[128 = 0]

[143 131 141 100 131 133 123 129  79 142 119 173 160 133 131 122  87 122
 138 112 129 119 131 152 139 122 135 148 120 116 127 103 102 122 131 137
 140 129 136 111 126  94 123 128 106 126 124 127  75 147 130 132 128 147
 110 132 132 158 127 140 127 122  99 113] : Rapob
[114 140 139 122 123 167 109 127 202  79  86 116 116 135 135 111 137  88
  89 116 130 117 135 185 120 120 157 103 104 137 109 134 150 114 117 126
 100 106 131 116 121 122 143 170 146 137 134 127 196 157  85 122 111 124
 145 136 139 123 130 115 115  77 120 136] : puzuk
[132 136 124 109 129 131 123 125  95 149 124 171 158 137 130 124 112 117
 163 121 125 123 133 151 130 112 128 148 107 114 157 108  97 119 140 147
 140 113 132 115 130 105 119 127 111 132 117 128  74 148 136 134 124 139
 125 135 132 155 133 158 120 121 125 121] : Rapob
[133 134 121 111 125 114 130 128  77 123 123 151 158 124 129 131 100 134
 148 111 128 124 131 144 127 107 129 151 110 111 153 100  99 122 129 145
 144 127 121 144 135 106 116 121 109 124 130 118  80 136 119 128 125 145
 116 119 131 135 129  70 127 127 129 117] : Rapob
[160 149 101  87 137 114 115 144 179 204 124 140 163 135 139 152 126 115
  89 162 124 103 181 108 167 147 131 107 120 136 166 143 130 111 181 130
  91 175 121 141 131 108  85 110 134 164 120 159  32 112 152  61 136  71
 143 126  82 209 127 138 127 100 116 152] : Tam
[ 99 134 138 128 132 152 106 136 203  85 146 130 123 123 132 112 132 101
 104 115 146 105 134 167 109 126 156 118 112 146 101 125 144 110 113 117
 113 116 118 113 115 128 146 182 128 130 140  93 210 159  95 141  93 132
 141 127 152  93 132  97 113  62 127 134] : Dosut
[142 139  87  86 130  90 145 116 154 183 112 153 165  95 123 118  92 105
 112 133 134 138 144  97 134  90 117  96 126 122 232 123 106 112 151 138
 134 165 131 123 143  86 100  96 120 149 155 100  64 123 117  83 141  85
 111 127  89 138 143 143 136 110 117 139] : mebi
[131 134 116 114 119 111 127 126  98 154 121 176 162 136 122 117 109 109
 141 125 138 119 132 158 124 120 133 153 115 119 172 111 100 117 142 131
 143 138 120 127 133 107 120 136 111 117 125 117  64 138 119 130 125 133
 120 125 123 148 127 143 129 121 120 116] : Rapob
[147 129 113 102 120 104 149 129 103 159 110 120 144 118 124 110 112 131
  92 118 126 139 134  70 124  96 112 120 128 125 203 116 118 123 159 130
 134 150 131 126 126  85  99  87 131 139 120 118  67 100 109  66 146 100
 112 129 105 144 131 133 140 143 118 124] : zegep
[118 146 124 126 122 153 124 132 177  97 147 115 108 117 135 112 131  93
 101 115 138 126 143 157 123 124 144 133  81 151 133 122 148 111 126 129
 136 113 126 122 123 111 131 159 104 126 142 109 176 158  90 116  96 142
 120 146 156 105 127 108 125  98 119 132] : Suz
[156 134 102 103 120  98 166 125  94 149 114 101 146  77 116 106  86 113
 116 112 127 134 128  62 136  53 104 112 119 113 249 118  94 121 156 149
 143 147 123 112 135  83 122  73 137 133 135  80  88 135  72  89 133 135
  95 116 121 115 124 136 119 140 118 135] : mebi
[115 127 147 117 128 155 101 137 191  99 147 135 115 141 142 121 147  99
  83 123 135 106 127 168 120 128 148 115  99 138 114 124 160 120 118 126
 120 115 127 132 121 121 134 178 117 139 135 134 161 167 107 132 116 121
 141 142 139 129 145 116 120  83 119 150] : Suz
[101 141 146 118 116 191 120 129 212  96 126 100 108 120 143 121 137  92
  88 112 141 112 131 188 119 130 142 109  98 143 120 131 155 109 120 124
 111 105 117 103 112 139 144 169 118 135 148 119 177 152  61 141 117 129
 134 138 149 115 131 105 126  80 120 139] : puzuk
[ 97 143 150 126 138 137 116 125 159 102 151 124 113 126 117 117 138  97
 147 109 144  85 126 191 110 108 153 133 103 148 125 104 126 113 105 131
 119 107 125 116 117 120 140 167 121 115 160  98 180 149  53 168 102 138
 137 137 163  72 132 104 130  83 125 137] : kedi
[141 137 104  80 124 129 144 132 131 155 122 137 154 104 110 133 107 112
 118 124 126 130 127  64 128  93 113 117 252 143 184 117 110 126 154 130
 142 148 127 128 131 100 100  98 121 135 125 111  87 126  98  86 124  95
 111 117 114 141 125 137 135 119 110 121] : zakem
[109 112 153 134 124 162 108 108 149  88 135 138 123 130 126 118 142 123
 104 112 129 129 123 180 121 152 134 131 109 114  85 139 156 127 111 112
 124 100 128 138 134 136 137 165 109 131 127 137 192 169 135 157 116 145
 134 134 153 101 134 143 109 118 144 112] : dur
[112 139 158 129 111 153 118 121 181  95 145 100 115 116 134 111 130 107
 105 114 137 122 131 159 117 116 135 121  87 133 136 122 148  81 122 128
 111 107 123 118 114 121 137 164 110 128 138 101 177 150  63 122 112 132
 134 140 153  84 150 107 117  97 115 130] : Suz
[103 130 149 121 119 132 112 129 181  94 150 144 116 127 113 115 144  87
 137 116 119  98 132 202 124 123 155 123  97 133 119 109 124 115 109 147
 138 108 128 122 126 124 140 182 127 119 147  99 165 149  62 145 101 143
 150 133 158  93 129  81 124  75 131 134] : kedi
[153 128 121  96 123 133 124 127  76 141 107 134 158 127 120 126 136 127
 135 112 132 175 131 129 122  99 117 141 118 123 139  97 100 113 127 154
 148 127 126 120 127  98 111 103 110 125 122 118  82 132  82 112 144 138
  92 137 124 145 119 138 134 133 111 114] : Mubu
[117 134 162 115 117 150 107 131 168  98 137 112 118 114 140 112 133 110
 102 103 129 120 136 172 121 118 141 113 104 138 129 108 158 115 122 127
 129 101 138 121 119 109 132 154 135 135 146 106 174 149  86 120 119 132
 134 125 147 126 131 113 112  97 127 142] : Suz
[111 135 153 117 121 163 114 128 186  98 139 111 107 117 133 107 121 105
  88 112 131 110 129 164 119 122 135 113  91 139 143 124 152 110 118 133
 117 106 127 108 123 113 144 162 127 131 146 112 188 153  83 111 116 135
 131 162 150  81 128 106 131  90 127 135] : Suz
[139 128  81  74 143 129 124 137 121 163 119 153 169 138 133 130 106 121
  94 126 119 122 125  94 136 123 122 120 124 137 139 111 109 115 142 129
 151 144 137 136 127 116 132 124 114 137 134 122  89 112 103 116 128  84
 120 130 126 155 133 144 132 118 128 126] : rol
[ 94 126 175 150 128 169 125 115 145  98 137  95  87 134 129 130 145 108
 100 120 133 123 132 202 124 150 124 135 111 135  84 147 170 114 109 132
 111 102 133 137 120 172 147 167 112 124 122 141 184 148 133 149 117 148
 140 139 154 126 144 128 127 110 131 145] : sed
[144 124 114  96 132 121 129 132  86 151 127 168 167 125 132 117 103 136
 119 117 129 129 133 116 138  95 116 147 108 118 170 136 103 116 139 134
 152 132 130 120 139 110 120 139 107 138 115 114  79 142 123 122 129 120
 122 126 123 154 125 158 133 126 121 120] : Mubu
